Below is a small trained network, with its code and all its weights. Each question gives an input and a target symbol and asks what happens when units are switched off, that is, made to give their printed mean instead of their output.

import numpy as np


def w(rows, s, z=0):
    codes = np.array(rows[::2]) - 128.0
    scale = np.full(codes.shape[1], s)
    scale[-1] = z or s
    return codes * scale


def f(y):
    return y / 2 * (1 + np.tanh(0.7978845608 * (y + 0.044715 * y**3)))


def softmax(a):
    e = np.exp(a - a.max(-1, keepdims=True))
    return e / e.sum(-1, keepdims=True)


def log_softmax(a):
    a = a - a.max(-1, keepdims=True)
    return a - np.log(np.exp(a).sum(-1, keepdims=True))


def net(x, mask):
    ids = ['ΔΞΠΣΨαβγζηθλτφω'.index(c) for c in x.split()]
    T = len(ids)
    res = E[ids] + P[:T]
    r = res
    for j in range(3):
        rows = slice(2 * j, 2 * j + 2)
        q, k, v = (r @ M[0][rows].T for M in (Q, K, V))
        z = softmax(np.where(np.tri(T) > 0, q @ k.T / 2**0.5, -1e9)) @ v
        o = O[0][rows]
        res = res + np.where(mask[j], z, o[:, -1]) @ o[:, :-1]
    y = f(res @ A[0][:, :-1].T + A[0][:, -1])
    res = res + np.where(mask[3:11], y, B[0][:, -1]) @ B[0][:, :-1]
    return log_softmax(res[-1] @ U[:, :-1].T + U[:, -1])


Q, K, V, O, A, B = {}, {}, {}, {}, {}, {}
E = w([
[86,138,102,120,186,86],'Δ',
[76,79,160,156,72,164],'Ξ',
[185,82,148,170,88,86],'Π',
[134,152,98,171,78,162],'Σ',
[148,81,49,94,153,119],'Ψ',
[143,129,68,115,188,110],'α',
[138,69,87,166,106,147],'β',
[118,132,89,103,160,161],'γ',
[212,193,214,35,192,121],'ζ',
[103,167,79,106,132,69],'η',
[129,125,58,103,150,65],'θ',
[198,158,128,76,84,119],'λ',
[108,161,87,104,141,127],'τ',
[114,170,159,4,159,112],'φ',
[88,129,118,181,111,123],'ω',
],0.012)
P = w([
[127,136,98,41,126,91],'0',
[120,132,77,59,121,91],'1',
[117,135,75,80,117,97],'2',
[119,132,64,100,114,102],'3',
[129,133,66,119,111,105],'4',
[126,134,67,137,109,105],'5',
[136,135,67,154,109,112],'6',
[141,139,63,171,106,113],'7',
[137,131,57,186,102,118],'8',
[138,135,58,206,102,115],'9',
[147,132,69,219,103,120],'10',
[151,130,68,237,103,118],'11',
[160,139,61,254,98,117],'12',
],0.0046)
Q[0] = w([
[155,100,144,129,128,101],'h0',
[142,136,124,127,101,159],'h0',
[136,162,244,109,136,147],'h1',
[94,105,109,130,125,129],'h1',
[118,107,204,99,68,138],'h2',
[147,126,148,116,121,144],'h2',
],0.11)
K[0] = w([
[189,169,113,111,157,76],'h0',
[136,162,155,136,75,126],'h0',
[120,145,133,11,176,117],'h1',
[65,99,134,171,155,130],'h1',
[122,151,122,3,163,108],'h2',
[158,133,160,122,157,173],'h2',
],0.056)
V[0] = w([
[127,137,116,122,147,156],'h0',
[129,130,127,134,116,120],'h0',
[116,210,85,138,197,119],'h1',
[137,35,93,132,214,113],'h1',
[59,114,175,132,155,151],'h2',
[111,124,150,169,139,7],'h2',
],0.023)
O[0] = w([
[124,123,134,97,105,161,158],'h0',
[115,121,124,130,131,111,128],'h0',
[170,239,173,91,230,105,177],'h1',
[104,32,232,209,130,60,113],'h1',
[112,119,84,229,213,121,4],'h2',
[70,102,120,2,194,50,134],'h2',
],0.009,0.004)
A[0] = w([
[109,136,45,168,167,122,3],'n0',
[70,132,58,167,207,97,144],'n1',
[125,87,190,183,103,140,24],'n2',
[117,174,234,159,202,187,161],'n3',
[220,105,236,135,154,100,60],'n4',
[134,153,229,180,185,252,34],'n5',
[119,126,142,121,204,84,22],'n6',
[169,70,242,164,128,118,212],'n7',
],0.015,0.0067)
B[0] = w([
[112,172,181,138,73,211,162],'n0',
[123,98,103,145,253,142,243],'n1',
[120,101,133,16,187,82,180],'n2',
[38,133,218,143,103,207,244],'n3',
[206,23,70,52,141,186,229],'n4',
[219,153,118,125,190,60,186],'n5',
[155,132,193,145,44,54,208],'n6',
[122,180,119,248,102,125,255],'n7',
],0.019,0.007)
U = w([
[115,90,180,120,115,115,77],'Δ',
[64,99,81,166,106,217,79],'Ξ',
[14,26,81,43,58,126,163],'Π',
[200,252,7,79,59,149,254],'Σ',
[185,75,63,144,106,145,63],'Ψ',
[133,93,149,143,59,162,70],'α',
[77,148,100,227,60,56,207],'β',
[223,214,172,177,138,142,77],'γ',
[163,106,143,56,127,172,65],'ζ',
[153,204,171,76,117,53,91],'η',
[202,116,136,90,86,83,97],'θ',
[137,134,126,117,97,131,83],'λ',
[25,204,197,88,101,145,130],'τ',
[138,129,126,122,102,131,73],'φ',
[123,138,88,90,229,82,174],'ω',
],0.0039,0.0055)

Each question gives the input, a string of symbols that net reads in full, and the target symbol t.
The units are the heads (2 rows each of Q, K, V and O) and the neurons (one row each of A and B). Each row of codes is followed by its name. A weight is (code - 128) times the scale printed after its matrix; where a second scale follows, it is the last column's (O, A, B and U).
mask holds one flag per unit, heads first, then neurons. A switched-off unit (its flag False) gives its mean, the last column of its rows in O or B, instead of its output. The means were averaged over made-up inputs and are rounded, as every weight is.
A unit's drop is (log p(t) with every unit on - log p(t) with that unit switched off) / (log p(t) with every unit on - log p(t) with every unit switched off).
The circuit of an input: a set's keep is (log p(t) with only the set's units on - log p(t) with every unit switched off) / (log p(t) with every unit on - log p(t) with every unit switched off). Starting from all 11 units, units are removed one at a time, each time the one whose removal leaves the highest keep (on an exact tie, the one counted first), for as long as the keep stays at least 0.8.
units of the circuit, in order: the units of the circuit, biggest drop first
unit that matters most: the unit with the biggest drop
top k neurons: the k neurons with the biggest drops, biggest first
which heads matter: for each layer, one digit per head in row order, 1 if its drop is at least 0.15 and else 0, layers parted by /
drop when u is switched off: that unit's drop, to one decimal
input Δ α η, target η: unit that matters most -> h2
input ω ζ τ η η, target ω: units of the circuit, in order -> (n1, h2)
input β θ η λ θ γ Ψ Ψ Ψ φ, target τ: units of the circuit, in order -> (h1, n3, n4)
input λ β Δ, target β: which heads matter -> 010
input Ξ θ γ φ, target τ: which heads matter -> 010
input γ θ λ Ψ Ψ τ γ θ γ α η η Δ, target Δ: which heads matter -> 011
input Σ λ Ξ τ γ γ τ, target Ξ: top 2 neurons -> (n0, n1)
input θ θ γ ω θ ω ω γ Π η Ψ, target Π: units of the circuit, in order -> (h1, h2)
input Ψ γ τ τ τ Ψ λ θ φ γ ω γ η, target ω: units of the circuit, in order -> (h2, n1)
input θ γ α β θ Ψ γ θ, target β: top 2 neurons -> (n7, n4)
input τ Δ θ ω θ Ψ γ Ψ, target ω: top 2 neurons -> (n1, n3)
input τ ζ η γ Σ α, target Σ: top 2 neurons -> (n3, n1)
input τ Ψ η Ψ Σ Σ ω, target ω: units of the circuit, in order -> (h2, n1, n3)
input η τ Π ω γ Σ γ λ, target Σ: unit that matters most -> h1
input ω γ Ψ η Ψ τ γ Π Ψ θ, target Π: drop when n7 is switched off -> 0.2
input γ η Σ γ, target Σ: drop when h0 is switched off -> 0.0
input λ Ψ Ξ, target Π: drop when n5 is switched off -> 0.1
